Below is a small trained network, with its code and all its weights. Each question gives an input and a class and asks what happens when units are switched off, that is, made to give their printed mean instead of their output.

import numpy as np


def w(rows, s, z=0):
    codes = np.array(rows[::2]) - 128.0
    scale = np.full(codes.shape[1], s)
    scale[-1] = z or s
    return codes * scale


def f(y):
    return np.maximum(y, 0)


def log_softmax(a):
    a = a - a.max(-1, keepdims=True)
    return a - np.log(np.exp(a).sum(-1, keepdims=True))


def net(x, mask):
    res = np.array(x, float).reshape(1, 8) / 4 @ E
    y = f(res @ A[0][:, :-1].T + A[0][:, -1])
    res = res + np.where(mask, y, B[0][:, -1]) @ B[0][:, :-1]
    return log_softmax(res[-1] @ U[:, :-1].T + U[:, -1])


A, B = {}, {}
E = w([
[40,227,253],'x0',
[15,29,114],'x1',
[129,130,127],'x2',
[131,131,128],'x3',
[128,129,129],'x4',
[124,127,128],'x5',
[200,39,246],'x6',
[128,127,127],'x7',
],0.0031)
A[0] = w([
[176,78,96,76],'neuron 0',
[75,157,213,63],'neuron 1',
[135,108,96,133],'neuron 2',
[137,117,137,150],'neuron 3',
[124,130,118,255],'neuron 4',
[153,92,174,60],'neuron 5',
[89,180,35,65],'neuron 6',
[133,89,182,93],'neuron 7',
[154,98,117,114],'neuron 8',
[188,52,210,27],'neuron 9',
[97,173,165,85],'neuron 10',
[90,157,157,78],'neuron 11',
[176,102,68,69],'neuron 12',
[145,112,105,88],'neuron 13',
[1,54,132,77],'neuron 14',
[54,208,227,44],'neuron 15',
[131,134,118,233],'neuron 16',
[141,82,179,75],'neuron 17',
[201,103,209,92],'neuron 18',
[192,60,204,48],'neuron 19',
[53,174,151,39],'neuron 20',
[96,145,162,86],'neuron 21',
[194,203,115,85],'neuron 22',
[175,100,56,60],'neuron 23',
[159,110,70,88],'neuron 24',
[63,46,115,76],'neuron 25',
[138,162,87,88],'neuron 26',
[91,236,8,100],'neuron 27',
[116,76,155,61],'neuron 28',
[139,117,112,101],'neuron 29',
[235,226,146,69],'neuron 30',
[138,110,104,160],'neuron 31',
[105,186,112,81],'neuron 32',
[84,173,167,78],'neuron 33',
[143,92,83,90],'neuron 34',
[61,180,55,62],'neuron 35',
[224,189,130,126],'neuron 36',
[171,72,73,56],'neuron 37',
[154,108,149,179],'neuron 38',
[92,175,65,58],'neuron 39',
[97,93,126,92],'neuron 40',
[97,183,77,68],'neuron 41',
],0.0081,0.0047)
B[0] = w([
[182,119,132,148],'neuron 0',
[212,111,114,150],'neuron 1',
[148,151,128,151],'neuron 2',
[122,139,137,152],'neuron 3',
[97,255,158,255],'neuron 4',
[114,101,160,134],'neuron 5',
[131,71,184,152],'neuron 6',
[120,107,154,144],'neuron 7',
[155,131,129,145],'neuron 8',
[109,59,186,151],'neuron 9',
[170,128,117,143],'neuron 10',
[158,117,133,136],'neuron 11',
[192,123,119,145],'neuron 12',
[154,121,134,131],'neuron 13',
[67,91,32,164],'neuron 14',
[242,131,103,165],'neuron 15',
[106,222,153,233],'neuron 16',
[122,100,155,140],'neuron 17',
[100,70,176,165],'neuron 18',
[115,55,176,155],'neuron 19',
[145,111,142,138],'neuron 20',
[159,118,135,135],'neuron 21',
[90,102,75,150],'neuron 22',
[200,117,121,146],'neuron 23',
[179,131,121,145],'neuron 24',
[100,126,51,151],'neuron 25',
[122,97,136,136],'neuron 26',
[110,69,196,187],'neuron 27',
[127,100,122,132],'neuron 28',
[144,121,132,130],'neuron 29',
[81,90,30,162],'neuron 30',
[144,156,141,167],'neuron 31',
[130,100,134,139],'neuron 32',
[176,128,122,144],'neuron 33',
[171,123,122,144],'neuron 34',
[131,68,178,151],'neuron 35',
[75,115,64,174],'neuron 36',
[197,101,124,147],'neuron 37',
[107,156,153,184],'neuron 38',
[135,80,174,140],'neuron 39',
[119,125,99,134],'neuron 40',
[115,82,160,141],'neuron 41',
],0.029,0.0047)
U = w([
[108,160,171,254],'0',
[107,161,165,239],'1',
[92,39,243,37],'2',
[250,130,114,75],'3',
[44,65,2,101],'4',
[97,192,181,73],'5',
[102,184,178,68],'6',
],0.0077,0.0062)

Each question gives the input, the list of numbers given to net, and the class t.
The units are the neurons (one row each of A and B). Each row of codes is followed by its name. A weight is (code - 128) times the scale printed after its matrix; where a second scale follows, it is the last column's (A, B and U).
mask holds one flag per neuron, in row order. A switched-off neuron (its flag False) gives its mean, the last column of its row in B, instead of its output. The means were averaged over made-up inputs and are rounded, as every weight is.
A unit's drop is (log p(t) with every unit on - log p(t) with that unit switched off) / (log p(t) with every unit on - log p(t) with every unit switched off).
The circuit of an input: a set's keep is (log p(t) with only the set's units on - log p(t) with every unit switched off) / (log p(t) with every unit on - log p(t) with every unit switched off). Starting from the 12 units with the biggest drops (on a tie, the unit counted first), units are removed one at a time, each time the one whose removal leaves the highest keep (on an exact tie, the one counted first), for as long as the keep stays at least 0.8.
circuit, biggest first: the units of the circuit, biggest drop first
most important unit: the unit with the biggest drop
top k neurons: the k neurons with the biggest drops, biggest first
input [6,5,6,-6,0,-6,-8,1], class 2: circuit, biggest first	(neuron 27; neuron 35)
input [6,-3,-1,0,-8,3,-8,-3], class 2: circuit, biggest first	(neuron 27; neuron 35)
input [2,8,6,1,2,-1,-2,4], class 4: most important unit	neuron 14
input [-7,-3,5,-3,2,-4,-5,3], class 3: circuit, biggest first	(neuron 23; neuron 12)
input [8,7,-6,1,-3,3,5,-2], class 3: circuit, biggest first	(neuron 15; neuron 1)
input [8,2,0,-4,0,-2,-3,-8], class 3: circuit, biggest first	(neuron 15; neuron 1)
input [1,-7,2,2,-3,-5,-2,-6], class 4: top 3 neurons	(neuron 30; neuron 36; neuron 22)
input [1,-6,2,-1,-6,3,2,6], class 4: top 3 neurons	(neuron 30; neuron 36; neuron 22)
input [-1,-2,-2,1,0,3,-6,4], class 2: top 3 neurons	(neuron 27; neuron 6; neuron 35)
input [-8,-6,-7,2,8,6,-4,0], class 3: circuit, biggest first	(neuron 23; neuron 12)
input [0,8,-7,-1,-7,1,-4,5], class 4: top 2 neurons	(neuron 14; neuron 25)
input [7,-6,-2,2,-5,-1,2,7], class 3: top 2 neurons	(neuron 15; neuron 1)
input [2,-8,-1,5,3,-2,4,0], class 4: circuit, biggest first	(neuron 30; neuron 36)
input [-4,8,-7,2,-3,5,2,-8], class 4: circuit, biggest first	(neuron 14)
input [7,1,4,-3,7,-3,2,2], class 3: circuit, biggest first	(neuron 15; neuron 1)
input [-1,8,4,4,2,5,-1,3], class 4: top 2 neurons	(neuron 14; neuron 25)
input [-7,-4,-1,7,3,-4,-1,-7], class 3: top 2 neurons	(neuron 23; neuron 12)
input [1,-7,-7,2,4,-7,8,0], class 2: circuit, biggest first	(neuron 18; neuron 19)
input [-5,-8,-4,1,-7,-3,6,-7], class 4: top 3 neurons	(neuron 30; neuron 36; neuron 22)
input [6,1,-5,6,0,6,8,4], class 2: circuit, biggest first	(neuron 18; neuron 9)
input [-7,-3,4,7,6,2,-6,-4], class 3: most important unit	neuron 23
input [-5,8,-4,0,7,-6,-2,7], class 4: top 2 neurons	(neuron 14; neuron 25)
